Here is a tiny trained network, its code and every weight. The questions are about switching its units off for an input and a class, where a switched-off unit gives its printed mean instead of its output.

import numpy as np


def w(rows, s, z=0):
    codes = np.array(rows[::2]) - 128.0
    scale = np.full(codes.shape[1], s)
    scale[-1] = z or s
    return codes * scale


def norm(h):
    return h / np.sqrt((h * h).mean(-1, keepdims=True) + 1e-5)


def f(y):
    return np.maximum(y, 0)


def log_softmax(a):
    a = a - a.max(-1, keepdims=True)
    return a - np.log(np.exp(a).sum(-1, keepdims=True))


def net(x, mask):
    res = np.array(x, float).reshape(1, 3) / 4 @ E
    u = 0
    for l in range(2):
        y = f(norm(res) @ A[l][:, :-1].T + A[l][:, -1])
        res = res + np.where(mask[u : u + 13], y, B[l][:, -1]) @ B[l][:, :-1]
        u += 13
    return log_softmax(norm(res)[-1] @ U[:, :-1].T + U[:, -1])


A, B = {}, {}
E = w([
[154,217,141,210],'x0',
[71,126,219,123],'x1',
[254,128,182,56],'x2',
],0.0076)
A[0] = w([
[97,109,91,127,2],'L0N1',
[167,68,97,94,72],'L0N2',
[164,135,100,55,26],'L0N3',
[157,173,111,125,73],'L0N4',
[119,168,120,178,125],'L0N5',
[200,109,140,95,146],'L0N6',
[76,128,134,92,195],'L0N7',
[80,83,80,182,154],'L0N8',
[75,89,48,188,15],'L0N9',
[110,95,57,167,64],'L0N10',
[129,81,86,184,61],'L0N11',
[163,130,102,7,66],'L0N12',
[97,138,181,106,166],'L0N13',
],0.014,0.0053)
B[0] = w([
[29,58,215,42,147],'L0N1',
[183,126,133,94,202],'L0N2',
[254,83,128,44,179],'L0N3',
[78,90,169,166,156],'L0N4',
[131,200,88,162,198],'L0N5',
[204,168,159,35,241],'L0N6',
[68,58,175,98,220],'L0N7',
[173,156,176,40,254],'L0N8',
[95,191,49,37,228],'L0N9',
[113,160,73,3,199],'L0N10',
[97,176,23,43,169],'L0N11',
[217,32,35,133,238],'L0N12',
[73,98,121,123,204],'L0N13',
],0.0092,0.0064)
A[1] = w([
[40,55,125,60,177],'L1N1',
[60,47,184,155,142],'L1N2',
[79,25,65,80,96],'L1N3',
[95,33,34,192,1],'L1N4',
[47,126,113,170,86],'L1N5',
[118,205,102,227,47],'L1N6',
[47,55,116,59,76],'L1N7',
[85,206,110,159,185],'L1N8',
[209,26,51,254,2],'L1N9',
[182,99,111,94,63],'L1N10',
[230,123,94,129,81],'L1N11',
[200,200,171,167,76],'L1N12',
[119,204,115,254,44],'L1N13',
],0.0097,0.0083)
B[1] = w([
[108,103,146,231,255],'L1N1',
[76,70,199,176,166],'L1N2',
[66,62,172,186,190],'L1N3',
[210,236,38,189,128],'L1N4',
[62,220,108,71,139],'L1N5',
[177,69,99,167,145],'L1N6',
[131,93,194,175,190],'L1N7',
[154,164,70,168,200],'L1N8',
[45,60,214,216,128],'L1N9',
[216,102,115,55,163],'L1N10',
[133,50,245,36,182],'L1N11',
[113,170,168,236,152],'L1N12',
[194,19,38,171,146],'L1N13',
],0.011,0.0078)
U = w([
[204,186,184,179,4],'0',
[138,216,30,97,97],'1',
[254,52,146,44,193],'2',
[60,40,196,159,127],'3',
[189,137,66,227,91],'4',
[53,158,121,181,49],'5',
[41,98,74,65,111],'6',
],0.016,0.0027)

Each question gives the input, the list of numbers given to net, and the class t.
The units are the neurons (one row each of A and B). Each row of codes is followed by its name. A weight is (code - 128) times the scale printed after its matrix; where a second scale follows, it is the last column's (A, B and U).
mask holds one flag per neuron, layer by layer. A switched-off neuron (its flag False) gives its mean, the last column of its row in B, instead of its output. The means were averaged over made-up inputs and are rounded, as every weight is.
A unit's drop is (log p(t) with every unit on - log p(t) with that unit switched off) / (log p(t) with every unit on - log p(t) with every unit switched off).
The circuit of an input: a set's keep is (log p(t) with only the set's units on - log p(t) with every unit switched off) / (log p(t) with every unit on - log p(t) with every unit switched off). Starting from the 12 units with the biggest drops (on a tie, the unit counted first), units are removed one at a time, each time the one whose removal leaves the highest keep (on an exact tie, the one counted first), for as long as the keep stays at least 0.8.
circuit, biggest first: the units of the circuit, biggest drop first
unit that matters most: the unit with the biggest drop
top k neurons: the k neurons with the biggest drops, biggest first
k most important neurons of layer l: the k neurons of layer l with the biggest drops, biggest first
drop when u is switched off: that unit's drop, to one decimal
input [4,2,5], class 0: circuit, biggest first => [L0N12; L1N12; L0N10; L0N7]
input [8,2,-5], class 4: circuit, biggest first => [L1N13; L0N6; L0N5]
input [-7,6,4], class 3: circuit, biggest first => [L0N8; L1N3; L1N1]
input [-4,-7,-3], class 6: circuit, biggest first => [L0N6; L0N9]
input [-2,-6,-4], class 6: unit that matters most => L0N1
input [-3,6,4], class 3: 2 most important neurons of layer 0 => [L0N13; L0N8]
input [7,1,-4], class 4: top 2 neurons => [L1N13; L0N6]
input [8,-1,8], class 0: top 2 neurons => [L1N12; L0N12]
input [4,0,4], class 0: top 3 neurons => [L0N12; L1N12; L0N3]
input [-5,-3,-3], class 6: 2 most important neurons of layer 0 => [L0N9; L0N10]
input [7,4,-4], class 4: 2 most important neurons of layer 1 => [L1N13; L1N6]
input [2,3,1], class 3: 3 most important neurons of layer 0 => [L0N13; L0N9; L0N11]
input [2,-3,1], class 0: top 2 neurons => [L0N12; L1N12]
input [-5,2,1], class 3: unit that matters most => L0N7
input [-1,3,2], class 3: drop when L0N8 is switched off => 0.1
input [0,5,2], class 3: drop when L0N2 is switched off => 0.0
input [-6,-8,-4], class 6: drop when L0N6 is switched off => 0.2
input [1,6,-7], class 5: drop when L1N11 is switched off => 0.2
